Every row comes from one small tree of marks. The marks that hang from a mark follow it in brackets, in the order of their numbers. Every link used is in the known rows. Which tree was each row made from?
Each row is shifted at random along 3 fixed directions that mean nothing.
Known rows:
j959{j660 j916{j224{j316{j452{j186{j942}}}}}}: [ -63  -76   77   11   35   40  -31   49   61   31   -7  -73  -98  -55
  -36   10  -21  -43   16   21  -67   -2  -22  -87  -34    0  -84  -20
  -34  -26  -62   -6  -21   66  116   84   35    2  -84  -10   74 -102
  -71   74  -77   20  -41   38  -49   -5   -1   25   19  -39  -67 -101
  -43   48  -38  -35  -50   23]
j452{j48 j186{j238 j660 j942}}: [-101  -39   43  147   43    6  -36   21   27  121  -33  -82  -62  -82
 -108  -77 -174  154   71  145  -46   32  -32   15   -1 -148  111  185
  -34  -21   48 -131  -87   67  116  -73   12   92 -278 -207   -8  -41
  -86   50   62 -213  -76  -35  -78  -91  -34   96  -54  -93  -50  -43
 -110   22 -235  -51   14   72]
j942{j186{j238{j452{j48{j224{j316} j705}}} j660}}: [  -3  -58   36    9  -25   38   -9  -97   81  -15   47  -52 -105   46
  -40   19   63  -53 -209 -144  -64  -48  -56 -108 -101  130  -90  -57
   21    8 -107   18  -28    0  163  130  -90   58    9  115   53  -51
  -49   30 -299   79 -176   55   54   74   82   49   67  225  -94 -126
   81  183  181   51  -22 -114]
j348{j48{j224 j597 j705{j205}}}: [ -13 -110  -35   72    2   59   -9    8  -27   33   50 -171  -55   32
  -96  -41  -75  -24   40   42  -57  -33   -2  122  -54   -1   61   75
  -38  -59   -8  -95  -32   56   82    8  139    8  -17 -113   19  -62
 -191    3  113  -55  167  101   60  -10  -50    4   17  -93  -10  -30
   35  -31  -80  -96   -1   30]
j238{j452{j705{j205 j660}}}: [ -23 -102  -36   -8  -17   84   19  -81   61    7   67  -25  -41  108
  -20   68   97 -189 -241 -169   13   -6  -81  -66 -129  155 -112 -211
  -50  -49  -66   58  -12   -2  154   96  -45 -105  110  212   93  -65
  -35   52 -257  225 -100   41   17  145   46   10  152   -6  -54 -145
   80  119  226   72   11 -170]
j205{j48{j224 j597} j238 j705{j186 j660}}: [   0 -116   30   91  -25   75  -28   26  -56   52  -28 -225  -31   -6
 -139   46 -110   29  137   94  -55  -70  131  195   23  -36  116  142
  -55  -38   78 -252    2   73   22  -46  244    1  -56 -236   90  -75
 -226   -3  239 -165  324  138  -17 -111 -105   27  -56 -284  -47   -5
   13  -93 -158 -164   -2   91]
j705{j48{j597 j916{j224}} j186 j205 j959{j660}}: [-209  -83   20  340   66   -9  -61  134   13  150  -11 -205    6  -40
 -178  -78 -354  272  324  331   92   34  127  132   79 -191  238  300
 -143 -106  109 -228 -167  167   96 -208  142   70 -258 -481  -81  -99
 -171   88  443 -307  153  139   29  -75 -226   61  -64 -363   85  -13
 -165 -170 -400 -213  -30  100]
j186{j238{j452{j48{j224{j348}} j705{j205 j959}}}}: [  36  -79  -39  -28  -53   85   -3 -128   30  -16   83  -69  -64   84
  -75   10  -11  -76 -113  -55  -36  -43  -55   21  -62   64  -31  -57
   -5  -10  -36  -57   -8   54  110   69   73  -23  -30   82  113 -118
 -153   61 -111   66  -50   70    4   44   70   41   66   45  -73  -59
  100   96   98  -35   30  -37]
j224{j348{j48} j660 j916}: [-188  -32  115  139   95   29   28   82  100  109  -13  -41  -87  -38
  -13   94  -68   40  -16  -60  -76  -38  151 -218 -138   65  128    4
 -122 -142   -5   14 -175   33  148  -99 -120  140  -93 -132 -113   -2
  144   28  -37  -78 -230   37   77  144  -86    3    2 -338   15 -151
 -114  -30   -6  -16   -3 -129]
j959{j48{j597} j916{j224{j660{j942}}}}: [-137   21   89  245  105  -48  -33  122  101   75   -7    2  -60   28
   40   -5 -122   83   11   22   62   67   17 -265  -75   50  -50  -41
 -134 -116  -67   68 -167   24  168    4 -189   95  -50  -96  -55  -26
  139  126 -146   46 -271   55  106  127  -92   44  106   -3   66 -152
  -80  100    3   64 -100 -143]
j452{j48 j186 j205}: [ -36 -140  -79 -164    9  163   36  -28  -70   72   31 -163  -41  -39
 -149  -58    2 -128  120   67 -173  -60   -2  241  -10 -116   72   41
   59  -96   32 -176   55   66   24  -28  409 -103 -128  -67  143  -75
 -303  -48  252 -109  305   -5 -143 -191  -51   32  -84 -360 -121   94
   33 -119 -191 -186  127  195]
j316{j452{j205{j705}}}: [ 180 -175 -105 -229  -79  134   20 -146  -40 -105   56  -80  -22   87
  -94    4  149 -213  -79 -137 -102  -77 -120  180  -34   47 -129 -152
   83   70  -57  -68  144   17   43  184  256 -179   84  192  191 -105
 -268   34  -74  120  185   77  -74  -61  101  -17   41   99 -173   15
  155  144  123  -80   10   90]
j597{j959{j916{j224 j705}}}: [  94  -34  -20   13  -11   18  -39   54   24  -15   15  -53    1   93
  -12  -43   -1   56   66   -1  -17  -17  -88  -35   13  -45  -94  -48
  -58   -5  -48  -35   10    1   77  101   80  -27   -7    0   58  -63
  -83  122  -26   31  -44   92   44  -17  -24   51   34  147   -7  -19
   42  146  -24  -25 -117   38]
j316{j452{j205 j238{j186} j705} j660{j942}}: [-137  -22  -60  152    8    2    5  -94  125   54   50   36  -78   79
  -15   13  -12   23 -168  -62   69   65  -21 -167  -80  104  -62 -158
  -90  -87  -52   87 -152   35  155   45 -141  -36  -31   56   47   -9
   70   87 -275  118 -314   18   -6  152   40   48  175  145    3 -116
   17  196  140  107    3 -187]
j224{j348{j48 j316} j916{j705}}: [  86  -99   -2    8    4   52  -20   -6   -3  -23   42  -68  -34   57
 -129  -43  -66   53   83  -46  -96  -72   29    4  -36  -32   96   56
  -11   14  -27  -57  -18   33   92    6   84   86  -90  -94   -4 -103
  -88   57   53 -107  -79   83   35   -6  -33  -13  -41  -51  -72   -8
    4   73  -29  -81  -61   72]
j942{j186{j238{j452{j705}}} j660}: [ -85 -101   16   60   36   76   15   18   46  108  -33 -148  -64 -100
 -172  -16  -62   77   88   17  -52  -36   79   90   61 -114  108  172
  -37  -53   32 -182  -36   57   65  -66  101   45 -186 -209   30   32
  -95   34  162 -148   52   37   -9  -94  -82   64 -132 -124 -142   39
  -60    8 -170  -55   -7   60]
j205{j238{j452} j705{j660{j942{j186}} j959}}: [ -65  -38   31  244    4   -3  -42  -12   87   77  -38  -66   33   45
 -129   56 -137  211  113   67   95   24  102   -8   57  -47   85  115
 -136  -38   63 -145 -109   89   33 -109  -39   59 -124 -217  -24  -27
  -18  109   37  -74 -114  109   31   30  -93   30   15  -54   24  -91
  -55  125  -60  -49  -74  -80]
j597{j316 j959{j48{j224 j705} j916}}: [  56    8   76  165    2  -43  -57  101   42   25   -3  -93  -12   25
  -76 -105  -83  223  191  117  -89   37   56  -62    4  -37  -40  145
  -81  -44 -102  -86  -63   49   40   19   81  154 -115 -175   14  -13
  -77  109   57  -90 -105  108  117 -103  -77   63   12  167   10  -37
  -29   98 -142  -73 -135   46]
j916{j705{j205{j48 j238{j452}} j660 j959}}: [  45 -166  -37  -78  -44  165    2  -57  -39   12   15 -126   -1   80
 -111   98   20 -171  -61  -84  -29  -81  -20  146  -15   38   22  -76
   23   -5   66 -135   95   55   89   49  176 -116   48   46  143 -146
 -235   19   22   66  239  116  -23    9  -36   10   39 -260 -118  -74
  104   20   87  -85   31    5]
j959{j48 j916{j452 j705}}: [-104   26   60  241  128  -91  -95  172   57   50  -12   46  -20   33
   22  -87 -198  196  132   92   60  117   48 -248  -28  -58  -10  115
 -197  -72  -47   79 -186  -17  187  -49 -143  116 -123 -186  -88  -81
  128  160  -33  -68 -256   79  117   31 -108   70   30  -18  143 -114
 -154   74 -118   48 -149  -57]
j705{j48{j597{j316{j452{j205} j660{j942{j186}}}}}}: [-250  -69   22  171   52   64   44   46   65  170   -1 -152  -77  -94
 -124   52 -118   36   63   62  -27   -1  135    5  -19  -36  139   95
  -28 -160   46  -97 -123  138   97 -138   10   41 -148 -217  -38   11
  -56    3  106 -108   24   52    1   46 -143   57  -17 -293  -59  -65
  -78  -52 -128  -90   76  -55]
j224{j316{j660{j942}} j348{j48} j916}: [ -60  -80   49   72   29   67   16   32   74   50  -13  -74  -72  -19
 -117   51  -47   70   77  -54 -101  -61  116  -62  -38    6  111   19
  -10  -48    5  -80  -73   86   61  -50   17   96 -130 -133  -46  -36
   17   49   37 -109 -139   64   26   73  -62   -2  -30 -163  -99  -61
  -64   60  -24 -100   -5    2]
j660{j942{j186{j238{j452{j48}}}}}: [-148  -19   24  156   58   36   12    7   91  136   -7  -61  -45  -22
  -88   29  -89  106   37   10   10   28   41  -68    1  -38   64   59
  -56 -105   20  -44 -116   71   92 -107  -85   70 -143 -140  -53   -1
   14   63  -52  -36 -179    2   10   58  -69   55  -12  -95  -39  -73
  -49   98  -51  -10   13  -76]
j916{j452 j705{j186 j205{j238} j959{j660}}}: [   3  -93  -60  105   -6   -4  -77  -16   24  -29   31  -38   50  130
  -69  -45 -152   89   69   98  120   36  -52   34   51  -62  -66   25
 -103   24   27  -58  -42   62  140   23   75  -78  -58  -63   55 -165
 -130  150   31  -16   -5  141    8    4  -23   59   46   38   79  -40
   -7   96  -39  -65 -103   20]
j205{j238 j705{j186 j348{j48 j316} j660}}: [  53 -169   -7  101  -63   76  -46  -66  -55   40   15 -164   16   41
 -245   11 -145   76  108   83  -11  -37   78  196   19  -58  141  120
  -35   30   58 -191   15  107   51  -74  183   35 -109 -181   68 -151
 -249   57  182 -116  120  104  -72  -85  -74   -9  -36 -199  -76  -31
   22  -19 -109 -140  -18   91]
j205{j705{j348{j48{j224}} j959{j916}}}: [ -46  -51   43  167   -5  -12  -64   28   19   55   10  -66  -20   38
  -87   21 -127  129   91   74    9   17   41  -43  -69  -14   76   72
 -133  -35  -19  -34 -116   52   87  -66   -7   94  -74 -152  -51  -97
  -64  116   32  -37  -95  107   48   21  -61    2   37  -91   69 -140
  -23   31  -79  -65  -51  -36]
j705{j48{j597{j316{j660{j942}}} j916}}: [-129   16   35  352   45  -47  -30   65   87  107    2  -51  -18   51
  -68  -27 -150  249   49   51   69   56   52 -150  -25    5   75   63
  -97  -77  -14  -37 -173   68  113  -56 -183  111  -84 -190 -113   45
   95  104  -63  -77 -267   50  119  117 -132   64  101  109   27 -123
  -93  142  -72   23  -90 -134]
j942{j186{j238{j452{j48{j705} j205}}} j660}: [-118   -7   10  146   44  -18    4  -71   99   45   20    2  -41   38
  -51  -15  -30   91 -127  -71   35   10  -14 -165  -66   68  -29   16
  -52  -63  -74   33 -128    0  179   36 -167   90  -67  -16  -20   41
   75   70 -216   18 -291   26   98   67   -9   70   62  214  -23  -93
    5  192   76  114  -56 -169]
j316{j452{j48{j705} j186{j660 j942} j205}}: [ -54  -49  -29   53   13    0  -27  -85   32    4   37  -28  -50   11
  -74  -87  -81   41  -20   54  -24   28  -59  -13  -52  -25    2   65
  -16   -5  -26  -30  -77   61  135   39   33    9 -159  -53   49  -53
  -99   54  -78  -91 -100   12  -52  -43   45   58   58  108  -26  -47
  -25  110  -71  -16    5   11]
j660{j942{j186{j238{j452{j48{j597 j705{j348}}}}}}}: [ -94  -14  -23  179   13    8  -12  -57   77   53   53  -47  -35   73
  -96   -7 -118  113   -1  -14   88   32   16  -85    8   21   26   33
  -75  -66  -16  -27 -140   83  115  -64  -99   57 -112 -105  -15   -8
   14  114 -113  -18 -242   37   47  101  -15   53   48  121  -10  -73
    3  156    9   12  -20  -79]
j316{j452{j48{j597}} j660{j942}}: [ 126 -168 -110  -83  -57  140   31 -124  -25  -54   62 -100  -45   63
 -151  -39   56 -126  -30 -114  -33  -47  -88  173   41   -9  -31 -122
  113   60  -15 -126  107   95   38  127  156 -149  -10   64  142  -28
 -232   46  -37   49   85   31  -81  -34   21    5   79  158 -239   33
   81  178   28  -63   17   87]
j48{j597{j316{j452}}}: [-142  -56   43  151   53   40    6   98   53  137    0 -162  -75  -86
  -95    6 -116   75  120   88  -71   -1  128   29    4  -80  112  162
  -92 -121   31 -130  -99   97   51 -112   71   45 -126 -216  -32  -10
  -85   -4  156 -133   76   60   12   -1 -124   45  -58 -266   -7  -44
 -113  -72 -184 -116   -1    8]
j238{j452{j186{j942} j705{j48{j597} j205 j348}}}: [  46  -97  -93   39  -50   52   -1 -144  -17  -57  101  -93    5  105
 -150  -70  -99   -9   12   29   55  -10  -93  104   25  -14   -6   19
  -11   35  -12  -92  -22  113  105    6  133  -59 -136  -37  118  -86
 -166  116   27  -43  -44   47  -35  -19   46   24   39  138  -83   27
   66  111  -44  -69   11   77]
j224{j348{j316} j660{j942} j916{j452}}: [ -70  -58   51   92   56   48    2   35  112   61   -3  -78  -40  -17
 -113   15 -108  114  135    8  -42  -30  149  -64   22  -50   97  101
  -55  -62   37 -108  -83  117   53  -84   22   70 -170 -185  -39  -56
   21   69   81 -129 -131   78    6   67  -68   19  -49 -181  -50  -36
 -121   41  -68 -107  -59   -8]
j224{j660{j942} j916{j452{j48} j705{j959}}}: [-175  -88   31   -8   68  130   23   62   86  117   10  -80  -78  -21
  -31  102  -43 -121    5  -74  -32  -44  120  -86  -48  -12  126  -47
  -45 -153   80  -77  -62   70  129  -60   38  -31  -77  -84   23  -71
  -19   25   32  -47   29   60  -22  100  -91   47    7 -467  -53  -93
  -61  -49   -2  -75   77  -58]
j348{j48{j224 j705{j205{j238}} j916} j316{j660}}: [ -25  -73   21  205  -11   11  -57  -39   27   55   24  -97  -63   67
  -94   -8  -70  130  -55    5  -39  -18   35  -41 -106   97   79   44
  -41  -25  -50  -11  -79   36  117   76  -70  126   30  -96  -37  -76
  -93   15 -104  -12  -79  100  111   78  -49   -6  124   97   -3 -154
   42  101   47   20  -86 -129]
j705{j48{j224} j186{j238 j942} j205}: [  16  -81  -39  196  -49  -34  -45  -77   15   -6   29 -110   15   73
 -129  -53 -172  182   25  137   74   18 -146   83   13  -39  -32   67
   -7   84    3  -70  -47   99  145   21  -16   36 -133  -95   -9 -129
 -141  156   -4  -71  -99   81   14    6   23   60   24  254  -27  -28
   36  159  -81  -67  -48   35]
j452{j705{j186{j238} j205 j348 j660{j942} j959}}: [-267 -204  -23  -77  -58  221   36  -49   44  194   49 -173 -103  -28
 -132  236    2 -316 -176  -64    3  -48   22  104 -124   85   79 -199
  -23 -173   84  -71  -23  124  149  -86  136 -152   16   89  128 -170
 -222   27  -12  149  202   31 -151  158  -12   32   43 -663  -93 -183
   98 -179   96 -112  245  -78]
j316{j452{j205{j705}} j660{j942{j186}}}: [-139 -142  -31   -7   22  115   30   26   30  120  -49 -163  -75 -120
 -164   52  -40  -11  150   48  -77  -26  138  174   37  -99  132  102
  -10  -94   79 -174  -30  116    9  -97  213  -58 -162 -228   47  -17
 -172    6  229 -142  232   78  -95  -73  -78   29  -91 -340 -125   13
  -61  -62 -172 -157   79   91]
j48{j224{j348} j705 j916{j452{j205}}}: [ -60  -21  -24   96   46   14  -66   82   26   46   16 -158  -41   -1
 -102  -93 -167  201  262  161  -48   -4  144   69   61 -103  101  268
 -124  -82   36 -163 -115   89   14  -53  221   37 -156 -303   -6  -51
 -111   61  282 -236  133  129   56  -58  -71   55  -77  -79   70   40
 -104  -70 -264 -152  -87  101]
j942{j186{j238{j452{j48{j597} j205}}} j660}: [  34 -120  -52  -70   -4  119   59 -134    6   -3   42 -118  -34   10
 -159  -43   33  -78  -58  -94  -45  -84  -68  115   36  -15  -11    8
   98   -1  -41 -137   60   61   90   89  135  -45  -68    7  132   19
 -182   13  -18  -13   52   11  -11  -77   -4   37  -27  114 -224   55
   88  127    5  -23    2   41]
j48{j597 j705{j186} j916{j452{j238}}}: [-142  -50  -18  106   32   48  -33    5   49   56   83  -97  -72   74
  -26    7  -82  -10  -33  -20   43   -6   52  -87  -40   60   40   -6
 -131 -124  -23  -22 -132   35  151   27   29  -22   27  -65   40  -49
  -60   36  -54  -31  -13   41   53  104  -38   32   73 -104   51  -94
   11  -10  -11  -11  -20  -65]
j48{j224{j316} j597 j916{j705{j205{j238{j186}}}}}: [  66  -67  -43   98   -9   33  -51   18    1  -25   28 -188  -28   82
 -118  -82 -111  156  174   93  -33  -69   43  133   84  -40   46  156
  -37   -1    0 -195  -31   63   32   55  242    7  -63 -217   76  -82
 -191   51  200 -182  177  159   83  -58  -56   31  -49   72  -19   66
   29   39 -127 -158 -105  125]
j597{j316{j452{j205 j238}}}: [  66 -102  -58  -65  -42   93   23 -107   16    2   52  -95  -26   39
 -115  -34   34  -50  -29  -23  -89  -24  -48   87    3   -2  -81  -43
   46    2  -36  -85   56   74   49   98  174  -77  -22   88  141  -76
 -193   29  -45   48   37   35  -57  -38   29   34   25   81 -134   15
   73  119   29  -70   -8   37]
j348{j48{j705 j916} j316}: [ 112 -135  -15    3  -34   89  -34  -59  -30   -6   60  -97  -41   84
 -141  -47   31  -22  -31  -90 -114  -58  -48   66  -84   42   52   -7
   34   22  -73  -42   47    7   82  104   79   53   46   14   29  -82
 -198    1  -70   20   10   50   40  -17  -19  -39   63   57 -109  -79
   92  109   49  -29  -50   16]
j224{j316{j452{j48} j660{j942{j186}}} j348}: [-190  -99   35  -28   21  119   43    5   81   91    3  -95 -130  -86
 -107  127   12  -88  -14  -85 -121  -65  138  -45  -64   41   70  -25
   17 -111   14  -44  -69  108   83  -60   33   21 -108  -50   -5  -30
  -35    1  -22  -34  -44   45  -38   83  -43   21  -29 -276 -114  -92
  -37   -5   14  -94   94  -36]
j348{j316{j452{j48 j205{j705}} j660{j942{j186}}}}: [ -33 -112  -40   39  -15   58    5  -89   38   39   14  -67  -51   -5
 -159  -16  -25   21   14   -9  -58  -14   36   67  -34  -17   55   27
   45  -19  -18  -64  -18   84   66    7   59   11 -103  -72   38  -55
 -145   20  -27  -37  -24   66  -51  -35  -25   17   35    6 -113  -40
   15  118   -2  -56   16  -13]
j186{j238{j452{j205}} j660 j942}: [ -12 -114   25  -16   11  116   18  -38   41   89  -22 -132  -76  -75
 -113   22  -28  -69  -65  -12  -77  -27  -74   97    4  -50   41   72
   37    0   42 -145   47   91   87   21   72  -17 -149  -43  102  -71
 -176   13  -22  -42   95   -7  -87  -17   38   45  -33 -143 -187  -70
  -17   34  -50  -44   38   35]
j959{j48{j224{j348 j916{j452}} j705{j186}} j660}: [ -76  -14   71  173   58  -67  -70   84   75  -25   35  -19  -61   56
   -9  -55 -132  119   73   46   17   53   82 -201  -64   64  -69   50
 -157  -59 -104   54 -169   33  167   14  -62  111  -89 -122  -29  -62
   69  142  -64  -47 -237  111  111   47  -18   40   59   94   95 -104
  -85   54  -45    2 -119  -42]
j916{j224 j705{j48 j186{j238 j660} j959}}: [  -7 -109  -33  149  -25   12  -81   49  -12   49    6 -146  -17   18
 -142  -71 -230  153  136  171   61   -8  -42  136   71 -185  113  163
  -53   42   99 -183  -34   77  139  -55  101   13 -200 -236    7 -170
 -200  122  226 -195   91  140  -38  -71  -76  101  -71  -71   -4   21
  -48    3 -220 -128  -32  134]

Which tree is each row?
[  68 -122  -20   11  -42   53  -29   11   23  -53   39 -177  -88   46
  -91  -53    2  -19   30  -13 -105  -74   32  107  -17   23  -32   48
  -19    8  -39 -165   15   43   41  100  202  -12  -14  -42   86  -49
 -168   15   86  -67  154  152   48  -36    6   25   -5   87  -59   12
   23   32  -26 -125  -53   81] => j48{j224{j316 j660} j597 j705}
[ -60  -46  -28  234    5  -32  -53   -9   51   12   25  -40    0  138
  -22   -1  -98   90  -83    8  105   36  -19  -81  -62   90  -47  -32
 -143  -41  -22  -14 -121   12  144   45  -87   -3   46  -13    4  -44
   17   96 -125   40 -117  101  106  128  -26   45  135  112   92 -136
    4  119   69   43  -94 -143] => j48{j597 j705{j205{j238} j660}}
[ -96  -34   52  166   58   48   -4   11   87  143  -20  -58  -62  -39
  -84   -1 -109   80  -18   11    3   49   27  -54   -9  -44   87   88
  -44  -67   43  -93  -79   75  106  -80 -103   62 -165 -136  -16  -31
  -14   50  -72  -45 -143   -2  -17   51  -46   74   24 -127  -80 -112
  -94   81  -47    9    5  -82] => j186{j238{j452{j48}} j660{j942}}
[  13 -136  -19  -66    4   96  -35   -6  -40   -8   50  -74  -37   25
 -116  -73  -47  -97   76   18  -25   22   -5   46    7  -47  -44  -22
  -38  -13  -44  -70   24   63  111   35  213  -92  -90  -19  160 -115
 -165  112   70    3   60   36  -88 -106  -15   38   11 -119  -99  -12
  -12  -17  -95  -68  -11  129] => j959{j660 j916{j452{j186 j705{j48 j348}}}}
[-36 -86 -27  89  -6  61  -7 -56  13  47  16 -67 -19  66 -91  14 -51 -31
 -84   0   6   1 -48  16 -57  34  14 -47 -33 -44  14 -66 -24  36 132  23
  39 -20 -67  -2 101 -59 -83  62 -57   1 -38  23 -28   8 -14  48  73 -79
 -59 -72  35  69  12   8  32 -42] => j452{j48 j705{j205{j238{j186{j942}}} j660}}
[  55 -138  -10 -142  -57  124    9  -98    3    9   16  -90  -79   -2
  -76   32   93 -168 -169 -103  -96  -64 -206   80  -53   11  -95 -126
   88   58  -33  -60   96   26  116  149   88  -88  -26  165  143  -77
 -203   36 -186   72   39  -46 -121  -14  114   34   19   56 -196  -72
  106  122   63  -15   45   63] => j452{j186{j238 j660 j942}}
[-166  -63  -28  205   13   10  -17  -24   50  112   10  -57    2   50
 -102   12 -157   80    9   99   81   63   48  -23  -51   -5   57   11
 -107 -105   51  -61 -132   72  133  -94    5   -2 -109 -112   21  -77
  -28   90   18  -37  -87   56  -27   45  -71   63   66 -187   41  -86
  -30   18  -44  -30   33  -82] => j452{j205{j705{j48 j186 j660{j942}}} j238}
[  43 -113    3  -87  -17   69  -39   29   24  -27   29  -75  -69   58
  -27   20   50 -130  -68  -86  -48  -56  -92  -32  -61   42 -113 -131
   -3   11  -67    1   40  -10  154  149   93  -69   46  107  110 -156
 -119   87 -107   77   32   92  -23   32   26   35   23   -5  -68  -65
   67   77   87  -35  -40   33] => j959{j916{j224{j316} j705{j186{j660}}}}
[  57  -90  -50  -50    2   63  -16  -49    9  -59   74  -49  -15   95
  -94  -39  -63  -15   38  -49  -48  -65   10  -14  -19   -8   19   14
    9    6  -18  -36   -4   51  125   47  114   -5  -66  -12   58 -149
  -91   77   16  -60  -43  107   22   25    0   23  -10  -16  -54    7
   24   80   29  -76  -46   44] => j224{j348{j316} j916{j452{j205} j705{j48}}}
[-145  -82   55  140   49   73   28   86   27  155    3 -143  -91  -68
  -83   40  -60  -22  -10    0  -97  -23   79  -11  -85  -13  132   55
  -50 -134    9  -70  -75   62  100  -77   -4   70  -63 -136  -41    8
  -68  -40   50  -58   35   26   27   41 -132   21    8 -309  -45 -110
  -61  -70  -93  -46   34  -58] => j348{j48{j597{j316{j660}}}}
[ -50  -69  -21  123   10   -2  -41  -51   38   65   24  -86  -42  -27
 -146 -103 -150  184  110  150  -55   20   22   75   13 -115   71  178
  -38   -6   -6  -93  -85   86   73  -49   91   61 -188 -172   -4 -118
 -164   28   84 -135  -45   53  -53  -79  -28   43  -40   -5   -6   -1
  -56   51 -149 -102  -40   53] => j348{j316{j452{j186{j238} j205}}}
[ -25  -69   18   12    4  109   24   15   58   63   25  -92  -43   58
  -33   42   71  -88  -41  -99  -38  -33  -40  -29  -38   62  -52 -131
  -12  -99  -55  -59    5   53   53   84   53  -63   67   46   69   38
  -97   33 -125  110    8   11   35   68  -39    9  114  -45  -94 -119
   59   89   58  -17  -28  -57] => j48{j597{j959{j660{j942}}} j916}
[ 100 -137  -98  -71  -82  108   16 -168   19  -54   62  -81   43  125
 -180   18   39  -68   -9  -78   41  -42  -78  154   38   17  -63  -83
   35   42  -17 -109   61  105   29   44  170 -128  -24   64  140  -77
 -206  107  -35   93   19   89  -58   -5   45  -10   51  114 -134   -9
  119  174   87  -86   -5   27] => j238{j452{j205{j705{j348 j660{j942{j186}} j959}}}}
[-187   20   57  277   72  -22  -20   26   75  113   17  -94  -41   28
  -19   37 -191  161   12   88   78    7   65 -119  -39   41   92  108
 -128 -114   16  -21 -196   67  174  -81 -119   96  -74 -220  -71  -81
   12   51  -31  -94 -110   83  104  128  -88   54   40 -136   85 -125
  -43   16  -48  -21  -47 -136] => j705{j186{j238{j452}} j205{j48{j597 j916{j224}}}}
[ 152 -227 -113 -140 -133  180   -9 -155  -97  -66   72 -198   59  138
 -245   26   -1 -112   46   -7   18 -119 -130  334   58  -14  -11  -97
  118  108   38 -198  159  140   51   93  350 -190   24   42  178 -194
 -411   98  152   28  295  119 -105  -69    1  -14   21  -34 -190   27
  180   49  -14 -209   18  172] => j705{j186 j205{j48{j916{j224}}} j348 j660 j959}
[  44 -131  -23 -164   -4  168   -1   21   -5   17   30 -178  -66    2
  -82   37   62 -145   40  -65 -129 -112  -10  120   28  -35  -14  -17
   54  -24   21 -131  108   53   36  115  253 -110   31   24  114 -118
 -228   -7   91   -3  270   75  -40  -16  -30   14  -54 -160 -136   12
   50   -8  -29 -133  -10   99] => j48{j916{j224{j316} j452}}
[-133  -58   13    4   53   59    6   82   60   61    4  -57  -65   20
   -4   94  -31  -37    7  -60  -50  -48   74 -109  -94   50   42  -47
 -106 -122    7   10 -113   11  136  -38   35    2  -30  -46  -17  -74
   43   69   11  -37  -41   79   54  130  -32   28  -25 -307   26  -91
  -31  -35   17  -57   15  -40] => j224{j348 j916{j705{j205}}}
[ -73   -2  -18  243   62  -65  -68   49   15   67  -15  -61   31   37
 -118 -137 -225  316  259  217   14   56  101   27   11 -130  146  244
 -136  -69   21 -134 -168   39   66 -117  122   98 -215 -339  -51  -37
  -53   87  232 -277  -48   82   33 -122 -118   65  -33  -76   99   22
 -119   10 -278 -111  -68   66] => j452{j48{j916} j205{j705{j186}}}
[ -36 -102  -12  145  -14   71   -4  -52   49   54   19 -108   27   79
 -132   57  -64   57   -7   23   54  -17   -2   73   21   19   40    3
  -68  -32   31 -114  -37   96   80  -41   46  -30  -45  -81   43  -86
 -137   62   23   25  -10   91   13   47  -62    0   56 -122  -28  -94
   14   65   11  -65  -27  -65] => j705{j205{j238{j186 j452}} j660 j959}
[ -88  -39    1   68   46   59   20  -41   57   63   36  -40  -42   21
  -55    8  -35  -28 -102  -50    6    0  -60  -97  -20    3  -12  -20
  -18  -63   -3   -3  -41   46  153   36  -76    4  -88    9   43    3
   -8   49 -140   18 -163  -33    0   45  -25   48   57   31  -70  -74
   -7  121    4   70  -12  -84] => j916{j452{j48 j238{j186{j942{j660}}}}}
[  67 -233  -61 -193  -90  216   25 -107  -94   24    4 -214  -15  -10
 -225   51    7 -213   47   23 -123 -110  -34  351   19  -71   83    1
  103   11   94 -277  168  112   16   31  440 -141  -84  -19  248 -145
 -425  -20  227  -77  455   58 -180 -186   -5    4  -61 -384 -229   35
  129  -87  -95 -216  134  212] => j452{j205{j48 j705{j186{j942} j660 j959}} j238}
[  -1 -105   -4  -80  -18   94   -5  -55  -13   43  -38 -116  -36  -30
  -93   25   -6  -64   17   45 -101  -49  -43  137  -20  -50   10   43
   13  -17   41 -160   41   49   46   44  238  -56 -113  -47  154  -74
 -209   12   55  -92  200   21 -118 -108   38   39  -41 -176 -101  -20
   43    4  -82  -97   46  102] => j452{j186{j660 j942} j205{j238 j705}}
[   7  -27   14  175   21  -26  -21    3   44  -10   44  -53   -9  105
  -15  -62  -93   83   -5   23   33   -1  -28 -100  -62   44  -14    8
  -86  -45  -64  -14  -91   35  143   58  -43   68  -21  -83   -2  -37
  -29   83  -65  -15 -134  111  132   55  -44   27  111  127   47  -87
   18  117   13    1 -111  -77] => j348{j48{j597{j959{j916{j224{j660}}}} j705{j205}}}
[-105   15   30  113   61    9  -35   68   87   30   46  -82  -68   42
    7   15 -104   72   41   10    3  -43   60 -145  -11    9    5   67
 -105  -88   -9  -23 -127   56  107   23  -25   31  -30  -95  -38  -61
   31   55  -22  -64  -83   95   96  137  -59   42   12  -14   80  -75
  -59   35  -34  -46 -101  -72] => j48{j597 j916{j224{j316 j348} j452}}
[-156  -15   12  269   37  -44  -24  -13   84   75  -11  -12  -71    1
  -47   -1 -144  164  -46   62   49   63   40 -135  -50   23   60   58
 -127  -47   10   15 -183   52  166  -45 -161   83 -161 -158  -29  -18
   70   83 -100  -86 -249   49   34   71  -23   60   83   40   24 -120
  -80  117  -44   56  -30 -117] => j316{j452{j238{j186{j942}} j705{j205{j48}}} j660}
